Below is a small trained network, with its code and all its weights. Each question gives an input and a class and asks what happens when units are switched off, that is, made to give their printed mean instead of their output.

import numpy as np


def w(rows, s, z=0):
    codes = np.array(rows[::2]) - 128.0
    scale = np.full(codes.shape[1], s)
    scale[-1] = z or s
    return codes * scale


def f(y):
    return np.maximum(y, 0)


def log_softmax(a):
    a = a - a.max(-1, keepdims=True)
    return a - np.log(np.exp(a).sum(-1, keepdims=True))


def net(x, mask):
    res = np.array(x, float).reshape(1, 6) / 4 @ E
    y = f(res @ A[0][:, :-1].T + A[0][:, -1])
    res = res + np.where(mask, y, B[0][:, -1]) @ B[0][:, :-1]
    return log_softmax(res[-1] @ U[:, :-1].T + U[:, -1])


A, B = {}, {}
E = w([
[79,71,224,211,65,67,171,108],'x0',
[25,198,139,107,48,156,66,178],'x1',
[124,86,64,210,140,145,1,102],'x2',
[206,166,98,109,23,63,97,96],'x3',
[175,41,158,106,93,145,83,239],'x4',
[143,145,64,201,67,193,228,169],'x5',
],0.0086)
A[0] = w([
[34,167,149,123,70,162,94,152,13],'n0',
[55,155,180,68,128,116,55,120,130],'n1',
[177,184,100,118,54,45,116,112,88],'n2',
[193,167,106,97,53,100,110,83,29],'n3',
[149,167,103,26,149,135,184,158,104],'n4',
[196,56,123,151,213,96,167,99,51],'n5',
[98,137,87,165,138,142,113,48,90],'n6',
[98,108,198,142,84,93,170,101,73],'n7',
[99,186,89,115,142,94,166,39,57],'n8',
[196,131,94,127,82,61,126,92,90],'n9',
[137,103,188,64,184,67,83,81,53],'n10',
[150,131,95,168,91,156,203,131,50],'n11',
[125,99,39,179,148,143,55,88,81],'n12',
[170,49,124,191,110,148,26,200,107],'n13',
[156,105,188,60,104,116,177,207,78],'n14',
[127,182,195,54,118,111,235,110,36],'n15',
[67,171,110,152,69,154,137,181,142],'n16',
[142,121,182,91,161,78,74,71,122],'n17',
[166,155,89,106,58,101,118,93,5],'n18',
[86,88,188,207,90,84,127,104,101],'n19',
[107,149,93,202,141,136,82,50,121],'n20',
[172,224,46,46,180,193,92,140,114],'n21',
[68,180,113,88,88,129,78,163,85],'n22',
[136,100,156,95,176,68,101,92,48],'n23',
[154,84,95,83,115,146,103,194,159],'n24',
[92,100,197,186,73,62,168,126,71],'n25',
[110,199,94,127,108,98,136,57,121],'n26',
[49,99,150,128,232,223,159,148,109],'n27',
[58,177,126,158,208,136,160,96,130],'n28',
[147,121,110,197,96,176,127,115,28],'n29',
[89,103,171,185,88,66,142,121,25],'n30',
[86,172,109,146,108,140,102,167,27],'n31',
[119,201,177,92,137,120,195,76,117],'n32',
[139,140,103,174,88,196,176,125,20],'n33',
[254,78,114,162,187,111,186,85,30],'n34',
[93,158,98,182,153,123,101,62,106],'n35',
[145,70,168,84,110,136,139,189,102],'n36',
[138,122,86,184,80,188,195,139,47],'n37',
[162,138,66,182,98,178,174,163,87],'n38',
],0.0097,0.0025)
B[0] = w([
[65,101,51,177,93,74,232,74,197],'n0',
[154,196,64,197,144,13,189,171,201],'n1',
[72,64,179,203,179,177,184,186,206],'n2',
[96,61,189,207,207,161,175,184,195],'n3',
[60,183,124,92,181,181,45,47,203],'n4',
[24,108,68,168,54,74,199,84,192],'n5',
[126,117,158,57,65,167,138,140,180],'n6',
[165,126,93,77,209,173,113,57,183],'n7',
[173,123,124,67,33,140,192,166,193],'n8',
[63,43,192,184,162,145,164,157,193],'n9',
[186,194,86,113,172,53,148,213,190],'n10',
[174,192,110,123,159,57,88,183,199],'n11',
[16,173,144,110,163,123,26,75,202],'n12',
[84,176,207,11,32,182,103,141,222],'n13',
[50,176,178,72,48,148,68,114,201],'n14',
[2,162,160,107,124,141,25,112,210],'n15',
[84,154,67,178,109,56,204,110,204],'n16',
[148,178,106,120,176,86,126,191,187],'n17',
[83,62,160,182,180,165,170,175,181],'n18',
[174,120,95,72,210,183,139,76,202],'n19',
[73,180,210,51,77,159,37,130,197],'n20',
[199,84,70,71,217,200,152,40,246],'n21',
[82,102,64,158,118,99,195,83,196],'n22',
[165,204,93,143,183,56,151,187,168],'n23',
[174,98,129,64,98,166,194,116,192],'n24',
[169,117,102,61,204,180,137,60,206],'n25',
[162,104,148,55,63,148,176,156,196],'n26',
[83,28,198,230,201,180,200,209,211],'n27',
[158,69,175,104,81,155,204,187,189],'n28',
[111,174,124,97,167,85,99,142,174],'n29',
[176,94,81,89,200,191,131,70,185],'n30',
[90,149,75,136,125,103,157,103,169],'n31',
[84,176,179,55,68,143,75,151,193],'n32',
[175,177,127,121,184,54,104,187,192],'n33',
[48,126,45,174,49,57,215,39,214],'n34',
[142,157,176,59,75,150,133,154,184],'n35',
[172,130,151,87,32,157,146,172,185],'n36',
[186,190,126,105,187,63,103,197,211],'n37',
[158,196,106,111,191,72,127,190,211],'n38',
],0.008,0.012)
U = w([
[84,119,29,182,82,41,183,67,117],'0',
[186,196,93,133,193,29,108,221,108],'1',
[189,94,65,86,215,203,113,41,112],'2',
[52,176,188,97,113,140,49,111,138],'3',
[107,32,197,206,181,165,166,214,130],'4',
[166,129,166,56,25,156,159,174,118],'5',
[133,134,124,133,113,141,134,127,201],'6',
[230,84,127,235,67,90,11,74,12],'7',
],0.012,0.011)

Each question gives the input, the list of numbers given to net, and the class t.
The units are the neurons (one row each of A and B). Each row of codes is followed by its name. A weight is (code - 128) times the scale printed after its matrix; where a second scale follows, it is the last column's (A, B and U).
mask holds one flag per neuron, in row order. A switched-off neuron (its flag False) gives its mean, the last column of its row in B, instead of its output. The means were averaged over made-up inputs and are rounded, as every weight is.
A unit's drop is (log p(t) with every unit on - log p(t) with that unit switched off) / (log p(t) with every unit on - log p(t) with every unit switched off).
The circuit of an input: a set's keep is (log p(t) with only the set's units on - log p(t) with every unit switched off) / (log p(t) with every unit on - log p(t) with every unit switched off). Starting from the 12 units with the biggest drops (on a tie, the unit counted first), units are removed one at a time, each time the one whose removal leaves the highest keep (on an exact tie, the one counted first), for as long as the keep stays at least 0.8.
units of the circuit, in order: the units of the circuit, biggest drop first
most important unit: the unit with the biggest drop
k most important neurons: the k neurons with the biggest drops, biggest first
drop when u is switched off: that unit's drop, to one decimal
input [8,8,2,7,2,0], class 0: most important neuron : n0
input [0,6,-8,8,4,-5], class 3: 3 most important neurons : n14, n15, n27
input [-4,1,-8,-5,7,6], class 3: 2 most important neurons : n14, n4
input [7,-2,-8,3,8,-6], class 3: 2 most important neurons : n14, n15
input [5,7,-7,8,3,-8], class 1: 4 most important neurons : n1, n10, n17, n34
input [-3,4,7,8,-1,-8], class 1: 4 most important neurons : n1, n10, n17, n27
input [-8,0,-2,2,-1,7], class 2: 4 most important neurons : n21, n4, n1, n10
input [8,2,2,7,-2,3], class 2: 2 most important neurons : n25, n19
input [7,0,-3,8,7,7], class 4: 2 most important neurons : n2, n9
input [7,-5,4,6,4,0], class 2: 2 most important neurons : n19, n25
input [2,6,-4,-4,-6,-5], class 0: 2 most important neurons : n1, n0
input [7,7,-1,6,2,2], class 0: 3 most important neurons : n0, n16, n21
input [5,-4,-4,-5,-6,6], class 1: 2 most important neurons : n11, n37
input [-7,5,-3,1,5,8], class 1: most important unit : n38
input [0,1,2,-7,8,0], class 5: 2 most important neurons : n13, n36
input [-5,-7,4,-1,4,2], class 0: 2 most important neurons : n34, n5
input [-4,5,1,1,-6,-7], class 1: drop when n1 is switched off : 0.9
input [8,0,-6,-1,-3,-4], class 2: drop when n9 is switched off : 0.0
input [-1,4,8,-6,4,6], class 3: drop when n12 is switched off : 0.2
input [7,3,6,0,-4,-4], class 2: drop when n30 is switched off : 0.1
input [-6,-1,-4,-6,-7,-2], class 5: units of the circuit, in order : n28
